Each row is followed by roughly how far along a hidden order it lies, from 0 to 15. A new part has a new order.
In the rows, zero is written as 128.
[143 123 142 136 113 145 134  92 110 143 153 128 117 128 124 139 122 143
 125 136 125 130 145 173  87 152 131 139 131 106 124 133 140 142 131 130
 169 167 115 109 114  94 125 108 122 140 117 147 108 113 133 108 146 140
 110 111 129 122 130 118  76 143 139 120 110 158 116 126 100 139 214 113
 146 120 107 118 123 167 128 151 126 149 159 119 147 109  81 164  97 147
 108 100 150 153 132 118 134 121 140 128 124  60 128 163 135 133 120 149
 131 151 144 133 137 121 157 190 129 125 123 144 140 115 122 106  92 119
 133 161 126 126 120 154 120 105 132 121 137 125 119  78 126 135 128 143
  99 140 130 169 148 126 150 161 101 101 118 152 116  95]
11
[ 96 142 126  94 168  96 125 159 178 127 143 165 142 119 117 130 131 154
 107 121 129 120 134 116 165 115 160 129 134 109 118  81 156 142  89 151
 116 128 156 111 116 159  94  97 116 106 137 106 133 143 174 113 109  28
 164 172 123 206 123 117 163  99 117 118 120 110 128 137 143 119  98 155
 145 139 140 119 135 160 112 108  91 107 104 134 117 150 103 138 152 117
 152 169 102  98 134 136 129 128 140 128 161 216  96 130 101 138 216  64
 129  76 104 125 112 148  89 119 144 118 152  98 119 122 142 108 141  60
 124 107 131 143 168 130  99 152 114 144  91 114 130 134 193 160 117  88
  96 119 119  49 135 110 105  76 108 112 198  95 119 118]
4
[124 119 108 130 123 166 121 142 126 134 144 159 111 147  96 130 130 173
 154 124 100 114 136 189 114 112 155 155 152 146 152 111 170 114 153  98
 167 145 130 137 107 102 141 112 140 147 111 129 169  85 204  83 164 123
 136 117 132 102 114 110 105 172  98 115  96 194  75 109 120 110 198 143
 151 120 102 127 102 187 144 150 122 196 117 152 150 167 100 136  74 114
 170 111 157 118 190  90 109 106 118 110 117  88 145 124 126 129 135 108
 116 128 146 105 139 129 153 166 103 145 127 128 135 110 121  89 124 144
 123 150 139 121 115 140 105 111 123 122 135 158 136 123 128 122 144 132
  97 136 128 130  89 121 132  97  93  92 105 133  98 173]
15
[158 120 128 146 101 128 155 127  85 122 129 131 125 136 149 110 153 124
 148 112 150 112  92 157  76 138 125 119 116 155 180 208  93 137 129  66
 113 120 101  95 106  99 123 136 117 131 132 129 166 103 131 120 131 226
  40  70 146 102 136 134 106 139  96  85  95 145 108  82 109 143 108 137
 137 130 141 114 113 106 159  86 152 191 168 148 178 152 145 119 141 102
 120  50 176 107  89 102 129 144 142 131  92  47 129  93 127 110  68 185
 125 187 199 150 156 127  92 153 126 110  94 145 168 128 114 114 104 169
 110 138 107  87 111 131 158 124 131 110 162 162 116  93 101 111 112 114
 129 110 142 183 118 120 161 173 166 150  58 141 120 150]
13
[ 83 104 136 100 138 109 126 113 144 142  94 118 146 115 117 155 103  80
  86 126 118 156 160 135 188 124 127 134 126  73  74  64 144 136 125 181
 149 133 128 149 126  88 128  81 147  98 145 149  75 157 123 132 103  23
 196 163 114 162 150  57 143  84 168 124 154 138 127 147 100 129 151 107
 144 134 134 131 162 179 116 143 105  72 139 121  72  57 144 159  89 160
 107 197 106 124 155 171 125 123 117 109 138 216 111 145 139 147 235 117
 126 114  49 124  57 121 141 139 108 144 169 110  93 131 127 134 158  57
 161 127 166 130 130 136  74 135 144 133 100  89  87 138 152 167 137 121
 102 166 129 148 172 120 104 134 110 120 167 126 136  71]
2
[ 91 130  98  78 132 109 129 168 135 141 122 168 156 176 151 165 152 130
 127  85 139 113  92 123 176 122 140 133 179 135 144 143 100 133  82  68
  91 147 144 104 126 117 122 125 133 106 122 141 157 133 175 120  97  83
 199 147 138 205 135  77 179 126  93  61 118 134 115 124 134 131  68 209
 169 151 187 111 114 202 146  96  96 158 142 128 115 139 166 121 132  90
 186 125 108  44 131 114 114 147 138 114 111 185  88  80  92 142 151 109
 103 111 121 134 115 146  58  90 147 132 141  85 121  97 134 109 162  94
  84  97 159 130 126 128 106 132 131 111 138 142 131 150 148 176 110  89
 113 129 141 122 105  97  94 111 140 177 185 120 119 176]
2
[145 147 154 142  92 148 143  44 103 166 161 107 118  94 120 144 129 134
 120 133 141 134 171 178  84 162  96 139 131  85 130 118 126 130 103 127
 194 188  84  99 157  73 142 103 150 159 132 132  77 119  94 107 162 138
  87 120 144 108 138  97  73 130 144 115 127 150 126 176 104 164 255 126
 151 108  72 146 155 172 126 184 125  98 196  93 130  84 101 176 114 155
  97 121 134 209 125 131 139 126 142 136 113  36 129 165 144 160  71 174
 121 160 116 156 165 111 218 191 137 138 133 147 117 110 144 104  87 111
 134 162 133 135 116 169 116 100 167 114 167  95 102  92 122 134 149 165
 132 127 131 204 142 114 155 168 115  99 117 165 127  85]
10
[119 178  98 138  91 139 128  96 102 152 159 125 120 136 116 157 138 214
 149 136 141 111 150 171 122 123 124 166 131 142 168 122 134 115 107  93
 181 191  97 129 152  99 166 177 143 164 131 119 158  64 171  78 159 161
  59 125 154  66 119 106 121 174  84  89 120 193  88 156 125 151 223 183
 164 112 110 156 109 181 146 149 143 159 143 118 158 182 119 124 103 115
 146 100 145 172 157 117 108 114 145 125 109  33 148 140 109 149  77 119
 104 141 136 132 174 127 190 160 111 158 123 155 115  98 132  85 123 175
 122 137 144 116  86 151 110  94 149 122 194 122 137 122 115 143 159 154
 151 103 123 172  74 116 146 125 108 105 113 110  99 172]
15
[107 116 118 120 107  77 148 124  94 138  69 112 192 199 184 191 140  78
  84 109 155 150  91 102 176 171  96 114 111 129 130 190  45 151 126 121
  85 160 125 110 137  71 128 124 132  78 147 190 112 162  53 175  68 169
 123 103 127 165 156  96 152  90 139  88 158 108 173  92 108 156   1 140
 144 160 225 100 134 149 159  43 151 111 147 124  88  80 195 127 116 141
  95 135 123  55  56 157 130 153 137 108 101 161 115  99 102 135 162 174
 124 158 135 148  93 128  95 117 145 135 111 127 137 130  98 147 162 134
 109 103 147 127 109 118 124 140 130  98 174 112 104 124 129 166  91 105
 122 148 146 169 148 102 101 195 179 192 120 122 142  81]
0
[146 140 146 146  76 170 146  59  86 169 156 113 120 110 122 144 131 149
 131 140 142 121 162 190  84 163  94 138 124 107 165 147 118 135 119 109
 184 192  78 101 148  61 154 124 155 164 140 141  93  95 106 108 162 178
  53 101 148  69 128 114  66 150 118  98 106 165 119 159 101 171 255 143
 157 102  90 140 139 179 146 156 159 132 187 107 144  97  92 164 118 147
 100 105 145 222 120 117 129 116 149 128 101  26 147 155 120 167  39 169
 111 170 133 147 178 113 204 195 126 147 114 154 130 109 130  90  96 142
 133 159 136 136 107 172 120  98 173 116 188 109 110 101 113 128 145 161
 142 126 128 217 134 122 174 170 116  94  98 155 113  96]
13
[ 97 123  98  97 133 103 131 176 128 136 103 163 158 175 160 172 158 122
 124  85 139 122  83 119 175 127 134 130 163 150 149 169  79 128 108  81
  71 146 136 119 125 134 125 136 133  90 120 155 165 148 133 140 100 100
 160 135 129 196 138  87 173 130  98  77 128 126 137 106 137 131   7 195
 150 156 210 115 113 174 160  80 107 164 131 132  98 131 198 113 132  90
 173 126 125  35 110 124 113 151 128 116 104 173  96  80  91 136 160 113
 106 114 134 128 109 145  61  98 145 130 128  96 131  95 126 128 169 122
  87  90 157 126 117 110 124 136 118 106 145 146 139 153 132 167 107  90
 110 126 139 121  85 102  85 132 153 189 161 118 128 171]
1
[131  62 143 104 159 138 139 174 128 119 104 172 126 118 131 104 135  70
 130 103 112 121  89 160 139 113 158 108 161 120 136 152 119 144 149 107
  92  84 141 119  52 101  94  70 130 103 126 143 145 143 151 149  98  73
 177 111 111 187 141  98 132 108 124 101  79 134 108  71  93 118  89 121
 149 151 153  89 122 169 145  90 111 169 144 165 126 104 124 142 124 118
 155 144 152  48 133 112 124 136 124 108 116 183 101  92 122 123 179 145
 131 133 147 119  94 132  37 161 124 110 119  94 156 133 113 122 136  75
 123 146 140 107 156 123 128 150 137 125  92 176  99 118 137 137  96  76
  75 156 139 123 161 123 124 132 126 129 126 149 115 113]
6
[154 126 129 154 101 140 141 105  90 130 135 115 105 138 134 132 130 149
 149 141 138 122 122 143  79 143 138 139 115 130 146 159 113 144 137 113
 145 143  93 130 117  94 142 148 135 143 119 148 145  97 133 113 148 206
  70  91 143  89 128 139  95 163 119 107 117 169 113 103 105 150 150 125
 131 122 131 127  97 131 139 107 150 168 154 128 163 141 114 125 112 121
 115  64 168 143 123 116 126 127 139 124 111  51 142 143 126 117 100 162
 127 164 179 132 149 120 141 166 114 124 103 159 145 126 112 121 103 173
 133 152 118 110  96 136 147 107 131 135 173 140 135  88 104 127 135 142
 135 117 129 204 126 136 166 173 111 128  78 133 108 130]
13
[120  69 161 108 128 116 132  99 101 136  76 107 160 127 130 128 123   1
  86  96 123 156 122 167 130 147  87  93 127  81 111 147  88 129 153 114
 107  56 122  98  94  33  95  56 136 108 148 160  61 155  72 163  80 108
 183  88 108 154 178  46 117  67 171 114 120 113 140  83  63 130 144  70
 153 156 125  92 177 135 140 116 115 122 179 136 101  19 176 179  83 152
  61 168 137  61  89 151 139 145 115 117 100 166 100  88 176  98 178 220
 140 194  94 152  68 114  55 147 118 105 146 124 158 143 110 156 133  63
 146 146 150  74 146 126 114 144 158  88 106 148  53 103 129 123  88  97
  72 181 162 188 217 103 118 199 173 159  88 183 169  39]
2
[122 163 109 128  98 119 135  91  97 153 149 124 142 177 134 177 133 177
 121 121 138 119 127 151 106 161 113 145 135 125 154 144 111 135 103  97
 170 184  87  95 155  62 147 139 139 141 118 148 134  96 135  96 145 165
  81 110 148 122 133  99 110 157 114  85 129 165 116 128 111 157 178 161
 163 128 130 129 111 185 144 125 133 156 165 108 145 142 124 150  90 120
 129  85 140 133 123 116 124 131 145 123 108  68 125 133 115 137  96 153
 116 156 136 146 149 132 169 157 137 136 118 147 134  97 123  91 114 152
 105 132 136 128  98 150 110 101 135 107 185 117 132  93 128 153 132 141
 120 117 138 178 103 107 137 151 121 134 124 132 121 138]
9
